Below is a small trained network, with its code and all its weights. Each question gives an input and a class and asks what happens when units are switched off, that is, made to give their printed mean instead of their output.

import numpy as np


def w(rows, s, z=0):
    codes = np.array(rows[::2]) - 128.0
    scale = np.full(codes.shape[1], s)
    scale[-1] = z or s
    return codes * scale


def f(y):
    return np.maximum(y, 0)


def log_softmax(a):
    a = a - a.max(-1, keepdims=True)
    return a - np.log(np.exp(a).sum(-1, keepdims=True))


def net(x, mask):
    res = np.array(x, float).reshape(1, 7) / 4 @ E
    y = f(res @ A[0][:, :-1].T + A[0][:, -1])
    res = res + np.where(mask, y, B[0][:, -1]) @ B[0][:, :-1]
    return log_softmax(res[-1] @ U[:, :-1].T + U[:, -1])


A, B = {}, {}
E = w([
[125,123,143,114,126,128,125,130,136,130,126],'x0',
[44,175,155,204,131,48,171,204,225,89,169],'x1',
[66,46,71,83,40,67,91,176,87,33,58],'x2',
[128,100,83,197,83,175,3,159,226,216,71],'x3',
[135,121,130,127,129,135,137,135,133,125,124],'x4',
[122,124,137,119,123,133,132,126,135,131,125],'x5',
[168,57,114,131,40,78,129,66,171,136,254],'x6',
],0.0067)
A[0] = w([
[15,19,56,80,12,34,109,194,70,16,32,24],'neuron 1',
[154,65,129,139,40,74,164,67,168,133,232,66],'neuron 2',
[166,58,73,56,75,161,104,71,52,84,55,124],'neuron 3',
[189,56,91,62,141,214,82,49,32,193,106,111],'neuron 4',
[74,182,133,104,200,160,142,210,86,104,23,69],'neuron 5',
[131,191,165,185,185,182,171,68,160,203,176,11],'neuron 6',
[107,141,136,69,153,86,228,101,54,63,194,163],'neuron 7',
[112,223,128,99,193,173,120,200,89,120,25,99],'neuron 8',
[187,58,116,97,50,53,128,57,159,117,248,72],'neuron 9',
[203,90,117,68,118,213,103,46,29,152,119,101],'neuron 10',
[242,80,98,40,140,217,110,2,45,156,104,102],'neuron 11',
[154,87,133,120,45,85,146,87,140,126,228,109],'neuron 12',
[107,129,73,195,65,184,14,166,219,228,64,119],'neuron 13',
[37,162,149,203,123,49,159,220,202,110,168,89],'neuron 14',
[21,174,191,207,144,66,170,186,230,41,169,117],'neuron 15',
[149,63,134,132,54,98,133,70,160,139,224,99],'neuron 16',
[149,207,188,82,154,117,248,91,61,136,197,154],'neuron 17',
[168,66,120,123,48,100,147,38,165,114,221,51],'neuron 18',
[101,111,145,69,104,81,200,104,62,12,124,139],'neuron 19',
[113,132,150,73,168,58,217,97,69,66,157,164],'neuron 20',
[80,213,176,118,209,162,146,200,71,108,7,53],'neuron 21',
[44,21,42,75,38,59,96,193,92,22,72,24],'neuron 22',
[111,160,166,84,149,92,241,135,39,82,160,152],'neuron 23',
[89,190,159,129,219,187,140,194,82,98,18,59],'neuron 24',
[62,191,152,208,118,34,185,215,235,75,178,133],'neuron 25',
[27,156,144,195,120,47,188,220,210,80,183,138],'neuron 26',
[188,196,178,157,197,215,164,60,172,210,187,5],'neuron 27',
[125,145,161,91,149,93,226,73,70,45,147,184],'neuron 28',
[115,62,56,217,56,169,12,183,243,245,68,165],'neuron 29',
[191,201,202,202,239,178,191,50,175,236,202,26],'neuron 30',
],0.0051,0.0014)
B[0] = w([
[106,39,34,64,254,47,207,67,200,195,128,246],'neuron 1',
[48,87,129,172,72,209,128,193,69,194,185,195],'neuron 2',
[195,186,116,47,134,31,181,177,93,140,91,207],'neuron 3',
[189,212,181,70,67,74,149,202,59,95,78,216],'neuron 4',
[35,73,95,173,62,202,153,163,78,167,195,201],'neuron 5',
[122,93,73,85,192,69,155,81,177,190,127,202],'neuron 6',
[142,132,181,188,113,157,50,70,190,70,88,219],'neuron 7',
[47,71,108,218,59,206,131,173,78,166,209,203],'neuron 8',
[23,77,117,198,64,210,122,188,77,180,186,204],'neuron 9',
[188,214,166,52,91,72,150,196,71,107,85,207],'neuron 10',
[220,220,169,58,60,49,162,186,60,126,88,227],'neuron 11',
[52,69,113,177,80,191,141,183,81,171,179,188],'neuron 12',
[167,105,198,202,113,154,28,41,222,31,85,234],'neuron 13',
[188,206,170,67,90,58,146,182,67,116,59,217],'neuron 14',
[198,210,181,56,83,71,164,186,66,131,96,234],'neuron 15',
[42,91,147,175,71,193,117,162,62,156,184,188],'neuron 16',
[146,79,158,161,181,173,68,49,203,40,116,224],'neuron 17',
[51,92,130,182,62,208,130,177,75,177,201,191],'neuron 18',
[157,80,164,172,173,150,52,51,224,74,104,207],'neuron 19',
[152,121,195,188,102,149,66,42,177,79,105,212],'neuron 20',
[26,80,111,185,54,218,153,184,66,169,235,213],'neuron 21',
[90,38,42,69,220,72,184,64,203,194,147,227],'neuron 22',
[155,116,169,192,113,159,64,60,188,46,101,216],'neuron 23',
[48,72,126,187,78,228,119,177,83,192,197,207],'neuron 24',
[203,205,158,64,94,63,176,192,61,111,101,237],'neuron 25',
[198,195,165,61,87,62,170,204,66,121,70,230],'neuron 26',
[124,73,57,70,211,59,200,81,178,192,126,218],'neuron 27',
[169,126,177,169,119,140,60,81,185,45,79,214],'neuron 28',
[193,124,221,189,104,156,8,36,213,17,91,254],'neuron 29',
[107,45,47,72,225,61,202,72,187,209,127,249],'neuron 30',
],0.0056,0.0082)
U = w([
[198,115,205,218,104,169,7,24,244,24,68,249],'0',
[232,241,171,26,57,35,199,246,20,143,64,90],'1',
[12,55,99,224,45,244,144,222,42,221,222,1],'2',
[117,34,8,42,254,30,224,49,236,232,115,62],'3',
],0.0074,0.00074)

Each question gives the input, the list of numbers given to net, and the class t.
The units are the neurons (one row each of A and B). Each row of codes is followed by its name. A weight is (code - 128) times the scale printed after its matrix; where a second scale follows, it is the last column's (A, B and U).
mask holds one flag per neuron, in row order. A switched-off neuron (its flag False) gives its mean, the last column of its row in B, instead of its output. The means were averaged over made-up inputs and are rounded, as every weight is.
A unit's drop is (log p(t) with every unit on - log p(t) with that unit switched off) / (log p(t) with every unit on - log p(t) with every unit switched off).
The circuit of an input: a set's keep is (log p(t) with only the set's units on - log p(t) with every unit switched off) / (log p(t) with every unit on - log p(t) with every unit switched off). Starting from the 12 units with the biggest drops (on a tie, the unit counted first), units are removed one at a time, each time the one whose removal leaves the highest keep (on an exact tie, the one counted first), for as long as the keep stays at least 0.8.
units of the circuit, in order: the units of the circuit, biggest drop first
k most important neurons: the k neurons with the biggest drops, biggest first
drop when u is switched off: that unit's drop, to one decimal
input [4,-3,-7,5,-5,5,-7], class 2: units of the circuit, in order -> (neuron 8)
input [-3,-7,-3,6,-8,5,-1], class 1: 2 most important neurons -> (neuron 11; neuron 4)
input [2,0,6,7,-8,4,8], class 2: 4 most important neurons -> (neuron 9; neuron 2; neuron 18; neuron 16)
input [2,-4,7,-6,-8,4,-2], class 3: 3 most important neurons -> (neuron 1; neuron 22; neuron 29)
input [-6,2,-6,-5,-1,4,-1], class 3: 3 most important neurons -> (neuron 30; neuron 29; neuron 27)
input [5,-6,-4,-6,7,0,3], class 0: 2 most important neurons -> (neuron 17; neuron 7)
input [4,5,-8,5,-5,-7,-6], class 3: 2 most important neurons -> (neuron 30; neuron 27)
input [3,6,7,-7,2,1,4], class 0: 3 most important neurons -> (neuron 19; neuron 7; neuron 20)
input [-4,-8,3,7,2,0,0], class 1: 4 most important neurons -> (neuron 4; neuron 11; neuron 3; neuron 10)
input [-2,7,-8,1,4,-2,-7], class 3: 3 most important neurons -> (neuron 30; neuron 27; neuron 6)
input [4,-2,-8,-2,-5,-6,-7], class 3: 4 most important neurons -> (neuron 30; neuron 27; neuron 6; neuron 9)
input [-2,-8,5,-8,-5,6,8], class 0: 2 most important neurons -> (neuron 19; neuron 7)
input [-5,-7,-7,4,7,0,8], class 2: 3 most important neurons -> (neuron 9; neuron 18; neuron 16)
input [-3,7,-6,-8,-3,-1,-3], class 0: units of the circuit, in order -> (neuron 17)
input [-6,-5,-7,0,-6,0,3], class 3: 2 most important neurons -> (neuron 30; neuron 27)
input [-5,-7,-2,-4,6,2,6], class 1: 2 most important neurons -> (neuron 11; neuron 10)
input [-4,-5,8,-5,2,-4,3], class 3: drop when neuron 22 is switched off -> 0.2
input [-6,6,-7,5,-6,-5,-3], class 3: drop when neuron 10 is switched off -> 0.1
input [7,-2,5,-5,-7,-5,1], class 0: drop when neuron 30 is switched off -> 1.0
input [2,3,5,-3,0,2,-6], class 2: units of the circuit, in order -> (neuron 21)
input [4,3,-7,-5,-5,-3,8], class 2: drop when neuron 9 is switched off -> 0.2
